Below is a small trained network, with its code and all its weights. Each question gives an input and a class and asks what happens when units are switched off, that is, made to give their printed mean instead of their output.

import numpy as np


def w(rows, s, z=0):
    codes = np.array(rows[::2]) - 128.0
    scale = np.full(codes.shape[1], s)
    scale[-1] = z or s
    return codes * scale


def f(y):
    return np.maximum(y, 0)


def log_softmax(a):
    a = a - a.max(-1, keepdims=True)
    return a - np.log(np.exp(a).sum(-1, keepdims=True))


def net(x, mask):
    res = np.array(x, float).reshape(1, 2) / 4 @ E
    y = f(res @ A[0][:, :-1].T + A[0][:, -1])
    res = res + np.where(mask, y, B[0][:, -1]) @ B[0][:, :-1]
    return log_softmax(res[-1] @ U[:, :-1].T + U[:, -1])


A, B = {}, {}
E = w([
[2,72,55,20,116,114,99],'x0',
[80,206,37,172,33,176,143],'x1',
],0.0081)
A[0] = w([
[77,78,83,76,103,81,38,4],'N1',
[123,70,65,45,111,118,75,38],'N2',
[169,14,247,45,244,98,80,69],'N3',
[242,208,212,169,124,139,137,9],'N4',
[73,115,107,59,99,139,134,66],'N5',
[43,85,48,45,155,93,120,3],'N6',
[76,206,84,133,1,245,168,103],'N7',
],0.0064,0.0035)
B[0] = w([
[184,131,130,179,26,29,134,181],'N1',
[199,130,135,180,73,86,99,180],'N2',
[72,236,68,45,202,163,189,254],'N3',
[254,135,171,149,80,36,76,192],'N4',
[188,115,131,156,79,90,98,175],'N5',
[198,103,87,223,73,53,76,204],'N6',
[48,145,78,31,175,175,184,226],'N7',
],0.0082,0.008)
U = w([
[53,232,41,19,203,140,184,122],'0',
[222,25,201,234,36,3,27,3],'1',
[58,83,148,56,170,174,77,208],'2',
],0.0064,0.004)

Each question gives the input, the list of numbers given to net, and the class t.
The units are the neurons (one row each of A and B). Each row of codes is followed by its name. A weight is (code - 128) times the scale printed after its matrix; where a second scale follows, it is the last column's (A, B and U).
mask holds one flag per neuron, in row order. A switched-off neuron (its flag False) gives its mean, the last column of its row in B, instead of its output. The means were averaged over made-up inputs and are rounded, as every weight is.
A unit's drop is (log p(t) with every unit on - log p(t) with that unit switched off) / (log p(t) with every unit on - log p(t) with every unit switched off).
The circuit of an input: a set's keep is (log p(t) with only the set's units on - log p(t) with every unit switched off) / (log p(t) with every unit on - log p(t) with every unit switched off). Starting from all 7 units, units are removed one at a time, each time the one whose removal leaves the highest keep (on an exact tie, the one counted first), for as long as the keep stays at least 0.8.
circuit, biggest first: the units of the circuit, biggest drop first
most important unit: the unit with the biggest drop
k most important neurons: the k neurons with the biggest drops, biggest first
drop when u is switched off: that unit's drop, to one decimal
input [7,-6], class 1: most important unit	N6
input [1,1], class 2: 2 most important neurons	[N3, N7]
input [-6,-6], class 0: 2 most important neurons	[N3, N6]
input [-5,-6], class 0: 2 most important neurons	[N3, N6]
input [6,5], class 1: circuit, biggest first	[N3, N6]
input [4,-3], class 1: 2 most important neurons	[N7, N6]
input [5,3], class 1: 2 most important neurons	[N3, N6]
input [-4,-5], class 0: 2 most important neurons	[N3, N6]
input [-2,2], class 2: 3 most important neurons	[N3, N6, N1]
input [-1,-5], class 0: drop when N3 is switched off	0.5
input [-7,-8], class 0: drop when N4 is switched off	0.0
input [5,1], class 1: drop when N3 is switched off	0.1
